Below are the code and all the weights of a small trained network. Each question names an input and a target symbol and asks about switching units off, where a switched-off unit gives its printed mean instead of its output.

import numpy as np


def w(rows, s, z=0):
    codes = np.array(rows[::2]) - 128.0
    scale = np.full(codes.shape[1], s)
    scale[-1] = z or s
    return codes * scale


def norm(h):
    return h / np.sqrt((h * h).mean(-1, keepdims=True) + 1e-5)


def f(y):
    return np.maximum(y, 0)


def softmax(a):
    e = np.exp(a - a.max(-1, keepdims=True))
    return e / e.sum(-1, keepdims=True)


def log_softmax(a):
    a = a - a.max(-1, keepdims=True)
    return a - np.log(np.exp(a).sum(-1, keepdims=True))


def net(x, mask):
    ids = ['αδεηξπω'.index(c) for c in x.split()]
    T = len(ids)
    res = E[ids] + P[:T]
    q, k, v = (norm(res) @ M[0].T for M in (Q, K, V))
    z = softmax(np.where(np.tri(T) > 0, q @ k.T / 4**0.5, -1e9)) @ v
    res = res + np.where(mask[0], z, O[0][:, -1]) @ O[0][:, :-1]
    y = f(norm(res) @ A[0][:, :-1].T + A[0][:, -1])
    res = res + np.where(mask[1:9], y, B[0][:, -1]) @ B[0][:, :-1]
    return log_softmax(norm(res)[-1] @ U[:, :-1].T + U[:, -1])


Q, K, V, O, A, B = {}, {}, {}, {}, {}, {}
E = w([
[249,106,79,33,140],'α',
[124,84,184,90,78],'δ',
[126,91,13,132,203],'ε',
[194,131,64,64,199],'η',
[58,106,227,178,53],'ξ',
[132,7,156,128,143],'π',
[172,212,95,157,69],'ω',
],0.016)
P = w([
[186,172,36,71,171],'0',
[93,74,41,2,44],'1',
[68,115,45,53,66],'2',
[22,122,68,61,112],'3',
[63,150,78,102,128],'4',
[134,144,70,127,132],'5',
[207,74,79,147,115],'6',
[248,79,50,216,97],'7',
],0.0074)
Q[0] = w([
[107,104,95,103,246],'head 0',
[150,190,201,146,255],'head 0',
[88,121,47,229,47],'head 0',
[3,161,155,31,70],'head 0',
],0.0067)
K[0] = w([
[99,179,191,125,23],'head 0',
[188,98,255,70,116],'head 0',
[171,159,131,133,94],'head 0',
[22,112,33,70,92],'head 0',
],0.0088)
V[0] = w([
[183,174,101,114,106],'head 0',
[154,103,156,113,252],'head 0',
[49,163,35,158,151],'head 0',
[127,208,84,145,106],'head 0',
],0.012)
O[0] = w([
[180,230,139,56,137,255],'head 0',
[85,70,13,164,148,9],'head 0',
[226,36,218,189,164,150],'head 0',
[254,156,221,17,55,44],'head 0',
],0.0095,0.0018)
A[0] = w([
[191,134,26,34,254,184],'neuron 0',
[121,220,27,113,164,225],'neuron 1',
[199,106,144,48,162,248],'neuron 2',
[148,174,86,167,132,1],'neuron 3',
[104,64,14,101,162,110],'neuron 4',
[151,23,177,131,232,44],'neuron 5',
[83,161,199,182,122,142],'neuron 6',
[227,170,86,169,126,216],'neuron 7',
],0.0087,0.0038)
B[0] = w([
[78,2,195,232,101,254],'neuron 0',
[191,139,254,45,204,213],'neuron 1',
[122,68,90,66,140,229],'neuron 2',
[169,166,135,76,41,130],'neuron 3',
[65,65,74,224,170,214],'neuron 4',
[181,78,25,154,79,167],'neuron 5',
[144,40,53,120,124,149],'neuron 6',
[141,52,74,48,143,196],'neuron 7',
],0.0065,0.0095)
U = w([
[181,54,224,254,110,2],'α',
[52,207,64,14,179,59],'δ',
[172,64,85,104,216,3],'ε',
[70,120,192,135,31,144],'η',
[202,203,164,52,64,247],'ξ',
[238,149,91,51,157,59],'π',
[57,112,12,162,127,183],'ω',
],0.0076,0.0047)

Each question gives the input, a string of symbols that net reads in full, and the target symbol t.
The units are the heads (4 rows each of Q, K, V and O) and the neurons (one row each of A and B). Each row of codes is followed by its name. A weight is (code - 128) times the scale printed after its matrix; where a second scale follows, it is the last column's (O, A, B and U).
mask holds one flag per unit, heads first, then neurons. A switched-off unit (its flag False) gives its mean, the last column of its rows in O or B, instead of its output. The means were averaged over made-up inputs and are rounded, as every weight is.
A unit's drop is (log p(t) with every unit on - log p(t) with that unit switched off) / (log p(t) with every unit on - log p(t) with every unit switched off).
The circuit of an input: a set's keep is (log p(t) with only the set's units on - log p(t) with every unit switched off) / (log p(t) with every unit on - log p(t) with every unit switched off). Starting from all 9 units, units are removed one at a time, each time the one whose removal leaves the highest keep (on an exact tie, the one counted first), for as long as the keep stays at least 0.8.
units of the circuit, in order: the units of the circuit, biggest drop first
k most important neurons: the k neurons with the biggest drops, biggest first
drop of u: that unit's drop, to one decimal
input δ η π π δ, target ω: most important neuron -> neuron 0
input δ η π δ, target ω: units of the circuit, in order -> head 0; neuron 1
input δ ω δ η, target ξ: 2 most important neurons -> neuron 1; neuron 4
input δ ω η ε ξ ε ξ ε, target α: units of the circuit, in order -> neuron 0; head 0
input ξ η δ η ε ε, target α: units of the circuit, in order -> neuron 0; neuron 1
input α ξ ω π, target ξ: units of the circuit, in order -> head 0; neuron 0
input α δ δ, target δ: units of the circuit, in order -> head 0; neuron 0
input π ξ η α α ε ω, target π: 2 most important neurons -> neuron 7; neuron 0
input π ω ξ, target ξ: 2 most important neurons -> neuron 0; neuron 4
input ω π δ, target ξ: units of the circuit, in order -> neuron 0; head 0
input π η ξ, target ω: 2 most important neurons -> neuron 1; neuron 0
input δ ε η α α ω ε, target ξ: drop of head 0 -> 1.1
input ω α η, target ξ: drop of head 0 -> 1.2
input π δ ε ω ε, target ξ: drop of head 0 -> 1.0
input α π ω α, target ξ: most important neuron -> neuron 4
